Below are the code and all the weights of a small trained network. Each question names an input and a target symbol and asks about switching units off, where a switched-off unit gives its printed mean instead of its output.

import numpy as np


def w(rows, s, z=0):
    codes = np.array(rows[::2]) - 128.0
    scale = np.full(codes.shape[1], s)
    scale[-1] = z or s
    return codes * scale


def f(y):
    return np.maximum(y, 0)


def softmax(a):
    e = np.exp(a - a.max(-1, keepdims=True))
    return e / e.sum(-1, keepdims=True)


def log_softmax(a):
    a = a - a.max(-1, keepdims=True)
    return a - np.log(np.exp(a).sum(-1, keepdims=True))


def net(x, mask):
    ids = ['ΔΩαβεμπσ'.index(c) for c in x.split()]
    T = len(ids)
    res = E[ids] + P[:T]
    r = res
    for j in range(2):
        rows = slice(4 * j, 4 * j + 4)
        q, k, v = (r @ M[0][rows].T for M in (Q, K, V))
        z = softmax(np.where(np.tri(T) > 0, q @ k.T / 4**0.5, -1e9)) @ v
        o = O[0][rows]
        res = res + np.where(mask[j], z, o[:, -1]) @ o[:, :-1]
    y = f(res @ A[0][:, :-1].T + A[0][:, -1])
    res = res + np.where(mask[2:18], y, B[0][:, -1]) @ B[0][:, :-1]
    return log_softmax(res[-1] @ U[:, :-1].T + U[:, -1])


Q, K, V, O, A, B = {}, {}, {}, {}, {}, {}
E = w([
[185,74,71],'Δ',
[98,164,124],'Ω',
[91,207,80],'α',
[226,111,176],'β',
[103,162,109],'ε',
[124,166,49],'μ',
[146,179,207],'π',
[169,6,123],'σ',
],0.017)
P = w([
[10,163,214],'0',
[144,140,104],'1',
[148,131,102],'2',
[151,126,114],'3',
[146,128,113],'4',
[151,128,123],'5',
[142,134,116],'6',
[140,135,116],'7',
[144,137,118],'8',
[142,138,112],'9',
[138,140,123],'10',
],0.014)
Q[0] = w([
[247,73,176],'head 1',
[152,121,181],'head 1',
[137,119,106],'head 1',
[153,46,146],'head 1',
[108,46,139],'head 2',
[87,86,120],'head 2',
[91,120,143],'head 2',
[173,201,96],'head 2',
],0.013)
K[0] = w([
[202,35,145],'head 1',
[190,141,182],'head 1',
[74,163,182],'head 1',
[182,45,111],'head 1',
[247,115,75],'head 2',
[199,106,14],'head 2',
[150,163,139],'head 2',
[25,119,227],'head 2',
],0.013)
V[0] = w([
[180,126,96],'head 1',
[94,77,219],'head 1',
[125,142,171],'head 1',
[105,184,149],'head 1',
[111,53,237],'head 2',
[101,251,120],'head 2',
[126,179,142],'head 2',
[150,226,227],'head 2',
],0.011)
O[0] = w([
[133,110,170,170],'head 1',
[173,83,127,130],'head 1',
[163,131,136,93],'head 1',
[121,131,101,46],'head 1',
[90,82,253,255],'head 2',
[161,188,131,47],'head 2',
[194,171,127,98],'head 2',
[157,135,132,91],'head 2',
],0.011,0.0051)
A[0] = w([
[114,221,34,100],'neuron 1',
[77,87,151,158],'neuron 2',
[6,163,96,205],'neuron 3',
[147,121,211,254],'neuron 4',
[65,76,163,142],'neuron 5',
[110,171,181,92],'neuron 6',
[7,195,66,172],'neuron 7',
[170,129,222,231],'neuron 8',
[88,92,153,85],'neuron 9',
[22,129,19,197],'neuron 10',
[179,2,38,117],'neuron 11',
[139,30,63,104],'neuron 12',
[234,233,49,167],'neuron 13',
[92,189,233,64],'neuron 14',
[95,77,102,115],'neuron 15',
[174,28,41,127],'neuron 16',
],0.0095,0.0068)
B[0] = w([
[194,92,157,190],'neuron 1',
[142,150,103,230],'neuron 2',
[111,73,94,180],'neuron 3',
[92,107,72,250],'neuron 4',
[91,151,126,252],'neuron 5',
[119,178,110,157],'neuron 6',
[112,41,131,179],'neuron 7',
[108,115,86,236],'neuron 8',
[137,132,144,195],'neuron 9',
[146,88,119,189],'neuron 10',
[89,138,181,247],'neuron 11',
[141,130,174,222],'neuron 12',
[158,134,170,242],'neuron 13',
[108,248,145,189],'neuron 14',
[110,169,138,194],'neuron 15',
[133,146,120,223],'neuron 16',
],0.011,0.013)
U = w([
[150,39,23,147],'Δ',
[147,207,147,158],'Ω',
[172,141,177,4],'α',
[126,164,60,240],'β',
[115,185,254,192],'ε',
[182,70,99,141],'μ',
[149,188,135,3],'π',
[91,94,18,82],'σ',
],0.0091,0.003)

Each question gives the input, a string of symbols that net reads in full, and the target symbol t.
The units are the heads (4 rows each of Q, K, V and O) and the neurons (one row each of A and B). Each row of codes is followed by its name. A weight is (code - 128) times the scale printed after its matrix; where a second scale follows, it is the last column's (O, A, B and U).
mask holds one flag per unit, heads first, then neurons. A switched-off unit (its flag False) gives its mean, the last column of its rows in O or B, instead of its output. The means were averaged over made-up inputs and are rounded, as every weight is.
A unit's drop is (log p(t) with every unit on - log p(t) with that unit switched off) / (log p(t) with every unit on - log p(t) with every unit switched off).
The circuit of an input: a set's keep is (log p(t) with only the set's units on - log p(t) with every unit switched off) / (log p(t) with every unit on - log p(t) with every unit switched off). Starting from the 12 units with the biggest drops (on a tie, the unit counted first), units are removed one at a time, each time the one whose removal leaves the highest keep (on an exact tie, the one counted first), for as long as the keep stays at least 0.8.
circuit, biggest first: the units of the circuit, biggest drop first
k most important neurons: the k neurons with the biggest drops, biggest first
heads that matter: for each layer, one digit per head in row order, 1 if its drop is at least 0.15 and else 0, layers parted by /
drop when u is switched off: that unit's drop, to one decimal
input μ Ω σ σ μ σ σ β, target μ: circuit, biggest first -> neuron 14; neuron 11
input α Δ σ β ε, target α: heads that matter -> 11
input μ α Δ π, target Ω: heads that matter -> 01
input Ω μ μ Δ β, target Ω: circuit, biggest first -> head 2; neuron 7; neuron 11
input α Δ σ α Δ σ α μ σ β Ω, target α: 2 most important neurons -> neuron 13; neuron 1
input Ω Δ μ μ σ Ω, target Ω: circuit, biggest first -> head 2; neuron 11
input σ ε σ Δ σ β σ σ α μ, target σ: heads that matter -> 01
input μ Ω π σ σ β, target μ: 2 most important neurons -> neuron 14; neuron 11
input α Δ α σ Δ μ α Δ α β β, target α: 3 most important neurons -> neuron 13; neuron 14; neuron 5
input α Δ β, target α: 4 most important neurons -> neuron 13; neuron 14; neuron 5; neuron 11
input β Ω Δ Δ Δ Ω, target β: 3 most important neurons -> neuron 11; neuron 13; neuron 12
input Δ α α μ α Δ α μ μ Ω, target Δ: 2 most important neurons -> neuron 7; neuron 3
input μ σ μ Δ σ α σ α μ, target μ: drop when head 2 is switched off -> 0.7
input α π σ β σ Δ ε ε μ, target α: drop when head 2 is switched off -> 1.7
input μ σ Δ ε σ π π Δ Ω, target μ: drop when head 1 is switched off -> 0.3
